Here is a tiny trained network, its code and every weight. The questions are about switching its units off for an input and a target symbol, where a switched-off unit gives its printed mean instead of its output.

import numpy as np


def w(rows, s, z=0):
    codes = np.array(rows[::2]) - 128.0
    scale = np.full(codes.shape[1], s)
    scale[-1] = z or s
    return codes * scale


def f(y):
    return y / 2 * (1 + np.tanh(0.7978845608 * (y + 0.044715 * y**3)))


def softmax(a):
    e = np.exp(a - a.max(-1, keepdims=True))
    return e / e.sum(-1, keepdims=True)


def log_softmax(a):
    a = a - a.max(-1, keepdims=True)
    return a - np.log(np.exp(a).sum(-1, keepdims=True))


def net(x, mask):
    ids = ['ΓΔΣΨΩαεζηθτφ'.index(c) for c in x.split()]
    T = len(ids)
    res = E[ids] + P[:T]
    u = 0
    for l in range(3):
        q, k, v = (res @ M[l].T for M in (Q, K, V))
        z = softmax(np.where(np.tri(T) > 0, q @ k.T / 2**0.5, -1e9)) @ v
        res = res + np.where(mask[u], z, O[l][:, -1]) @ O[l][:, :-1]
        u += 1
        y = f(res @ A[l][:, :-1].T + A[l][:, -1])
        res = res + np.where(mask[u : u + 12], y, B[l][:, -1]) @ B[l][:, :-1]
        u += 12
    return log_softmax(res[-1] @ U[:, :-1].T + U[:, -1])


Q, K, V, O, A, B = {}, {}, {}, {}, {}, {}
E = w([
[81,112,129],'Γ',
[184,122,152],'Δ',
[71,141,112],'Σ',
[106,123,146],'Ψ',
[255,138,145],'Ω',
[155,134,173],'α',
[110,105,150],'ε',
[143,80,162],'ζ',
[115,208,138],'η',
[90,135,125],'θ',
[188,196,197],'τ',
[96,140,129],'φ',
],0.019)
P = w([
[129,106,84],'0',
[89,109,218],'1',
[181,164,102],'2',
[89,133,125],'3',
[106,113,237],'4',
[183,153,90],'5',
[92,141,132],'6',
[108,105,249],'7',
[182,146,88],'8',
],0.019)
Q[0] = w([
[124,153,42],'L0H0',
[254,120,122],'L0H0',
],0.0069)
K[0] = w([
[2,242,245],'L0H0',
[130,127,60],'L0H0',
],0.0071)
V[0] = w([
[114,192,170],'L0H0',
[135,2,195],'L0H0',
],0.0081)
O[0] = w([
[189,169,253,229],'L0H0',
[184,121,217,244],'L0H0',
],0.0048,0.0011)
A[0] = w([
[124,132,126,88],'L0N0',
[144,202,172,221],'L0N1',
[58,176,166,117],'L0N2',
[239,123,101,61],'L0N3',
[61,189,155,140],'L0N4',
[143,169,112,92],'L0N5',
[124,90,3,52],'L0N6',
[17,109,182,172],'L0N7',
[89,173,77,60],'L0N8',
[87,50,33,61],'L0N9',
[90,143,132,49],'L0N10',
[28,173,160,2],'L0N11',
],0.012,0.0069)
B[0] = w([
[131,138,144,116],'L0N0',
[104,96,30,255],'L0N1',
[166,43,154,186],'L0N2',
[189,180,175,163],'L0N3',
[110,38,170,187],'L0N4',
[161,123,81,131],'L0N5',
[53,242,255,129],'L0N6',
[192,197,57,249],'L0N7',
[32,65,163,126],'L0N8',
[200,165,236,129],'L0N9',
[137,138,158,118],'L0N10',
[181,155,196,152],'L0N11',
],0.0068,0.0095)
Q[1] = w([
[99,127,254],'L1H0',
[212,216,185],'L1H0',
],0.0087)
K[1] = w([
[46,251,237],'L1H0',
[18,120,255],'L1H0',
],0.0077)
V[1] = w([
[2,93,109],'L1H0',
[115,230,139],'L1H0',
],0.0085)
O[1] = w([
[209,93,168,4],'L1H0',
[221,11,43,137],'L1H0',
],0.011,0.0034)
A[1] = w([
[144,178,211,91],'L1N0',
[7,6,155,82],'L1N1',
[114,179,84,112],'L1N2',
[114,180,89,69],'L1N3',
[6,227,132,54],'L1N4',
[164,63,179,22],'L1N5',
[123,54,126,188],'L1N6',
[80,105,107,44],'L1N7',
[217,128,75,1],'L1N8',
[41,107,127,75],'L1N9',
[130,172,135,99],'L1N10',
[93,92,203,72],'L1N11',
],0.012,0.0054)
B[1] = w([
[201,101,231,183],'L1N0',
[175,175,119,161],'L1N1',
[199,145,64,226],'L1N2',
[154,174,68,182],'L1N3',
[127,83,93,218],'L1N4',
[164,177,1,193],'L1N5',
[93,90,114,237],'L1N6',
[156,188,180,109],'L1N7',
[157,204,232,251],'L1N8',
[145,152,170,143],'L1N9',
[145,125,116,138],'L1N10',
[187,104,156,143],'L1N11',
],0.0078,0.0031)
Q[2] = w([
[185,144,149],'L2H0',
[254,150,160],'L2H0',
],0.008)
K[2] = w([
[120,2,144],'L2H0',
[149,37,184],'L2H0',
],0.007)
V[2] = w([
[227,141,244],'L2H0',
[69,253,95],'L2H0',
],0.0067)
O[2] = w([
[168,184,153,254],'L2H0',
[169,81,254,18],'L2H0',
],0.0059,0.0026)
A[2] = w([
[181,193,160,9],'L2N0',
[79,94,248,64],'L2N1',
[172,156,125,71],'L2N2',
[65,117,87,56],'L2N3',
[79,154,146,181],'L2N4',
[162,96,170,110],'L2N5',
[185,151,135,142],'L2N6',
[117,33,147,142],'L2N7',
[33,150,91,162],'L2N8',
[121,169,77,90],'L2N9',
[94,142,135,117],'L2N10',
[155,115,136,105],'L2N11',
],0.017,0.011)
B[2] = w([
[130,62,117,205],'L2N0',
[154,74,134,170],'L2N1',
[101,124,152,190],'L2N2',
[86,121,217,136],'L2N3',
[215,140,121,154],'L2N4',
[113,168,71,154],'L2N5',
[96,164,145,255],'L2N6',
[2,151,113,163],'L2N7',
[187,107,154,194],'L2N8',
[85,92,122,205],'L2N9',
[159,96,139,119],'L2N10',
[174,121,87,136],'L2N11',
],0.014,0.0085)
U = w([
[141,112,93,104],'Γ',
[188,149,79,40],'Δ',
[127,94,101,121],'Σ',
[131,88,136,147],'Ψ',
[100,144,75,3],'Ω',
[156,64,117,117],'α',
[120,120,162,155],'ε',
[194,103,174,139],'ζ',
[70,86,153,31],'η',
[127,122,116,183],'θ',
[136,249,143,221],'τ',
[88,162,146,181],'φ',
],0.016,0.0036)

Each question gives the input, a string of symbols that net reads in full, and the target symbol t.
The units are the heads (2 rows each of Q, K, V and O) and the neurons (one row each of A and B). Each row of codes is followed by its name. A weight is (code - 128) times the scale printed after its matrix; where a second scale follows, it is the last column's (O, A, B and U).
mask holds one flag per unit, layer by layer, with each layer's heads first. A switched-off unit (its flag False) gives its mean, the last column of its rows in O or B, instead of its output. The means were averaged over made-up inputs and are rounded, as every weight is.
A unit's drop is (log p(t) with every unit on - log p(t) with that unit switched off) / (log p(t) with every unit on - log p(t) with every unit switched off).
The circuit of an input: a set's keep is (log p(t) with only the set's units on - log p(t) with every unit switched off) / (log p(t) with every unit on - log p(t) with every unit switched off). Starting from the 12 units with the biggest drops (on a tie, the unit counted first), units are removed one at a time, each time the one whose removal leaves the highest keep (on an exact tie, the one counted first), for as long as the keep stays at least 0.8.
units of the circuit, in order: the units of the circuit, biggest drop first
most important unit: the unit with the biggest drop
k most important neurons: the k neurons with the biggest drops, biggest first
k most important neurons of layer l: the k neurons of layer l with the biggest drops, biggest first
input ζ η Δ θ α ζ θ, target ζ: units of the circuit, in order : L2N8, L1H0
input Σ θ η Ψ θ, target Δ: 3 most important neurons : L0N11, L1N8, L0N6
input η ζ ζ ε, target ζ: units of the circuit, in order : L1H0, L2N8, L2N4
input ζ Ω Σ Σ Σ θ Ψ θ, target ζ: units of the circuit, in order : L1H0, L1N0
input θ α θ θ ζ Σ η ε Ω, target ζ: 2 most important neurons : L2N0, L0N3
input ζ φ θ ζ ζ ζ ζ, target ζ: units of the circuit, in order : L1H0, L2N8, L2N4
input ζ Ψ Δ ζ ε, target ζ: units of the circuit, in order : L1H0, L1N0
input Ω θ ζ Δ ζ Ω, target ζ: units of the circuit, in order : L2N0, L1N8
input φ ζ Σ Σ τ η η, target η: 3 most important neurons : L0N4, L0N2, L2N7
input Γ Γ ζ Σ, target ζ: most important unit : L2N8
input τ η η Ψ, target η: units of the circuit, in order : L2H0, L2N7, L1H0
input Σ Ω Γ α Ω, target Δ: 3 most important neurons : L2N0, L0N6, L2N11
input ζ Δ τ ζ η, target ζ: units of the circuit, in order : L2N1, L1N0
input Ψ Ω ζ ζ Σ ζ φ, target ζ: units of the circuit, in order : L2N8, L1H0
input Σ ζ Σ ζ ζ, target Δ: units of the circuit, in order : L1H0, L0N6, L0H0, L1N5
input η η η ζ η η Σ, target η: units of the circuit, in order : L0N4, L2H0
input ζ τ α θ φ ζ τ, target ζ: units of the circuit, in order : L0N7, L2N7, L0N4
input η ζ ζ η θ ζ Ψ, target ζ: units of the circuit, in order : L1H0, L2N8, L2N4
input η Ω ε η ζ ζ ζ Δ, target τ: 2 most important neurons : L0N7, L0N8
input Γ ε ζ Δ η Σ, target α: 2 most important neurons : L0N7, L2N8
input Ψ η ζ Σ η η θ, target η: 4 most important neurons : L2N7, L1N8, L0N1, L1N3
input Γ η η α, target η: most important unit : L2H0
input ζ Σ ζ Σ Γ ζ α, target ζ: most important unit : L2N8
input ζ Σ η Σ, target η: units of the circuit, in order : L2H0, L0N4
input Ψ ζ η φ, target η: units of the circuit, in order : L2H0, L2N7, L0N4
input φ Σ η η, target η: 4 most important neurons : L0N4, L2N7, L0N2, L1N8
input Σ η ζ ζ Ψ ζ Σ η η, target Ω: 2 most important neurons : L2N9, L1N2
input Γ ζ τ Γ, target τ: most important unit : L2H0
input ζ η ζ τ, target ζ: 3 most important neurons of layer 2 : L2N8, L2N7, L2N4
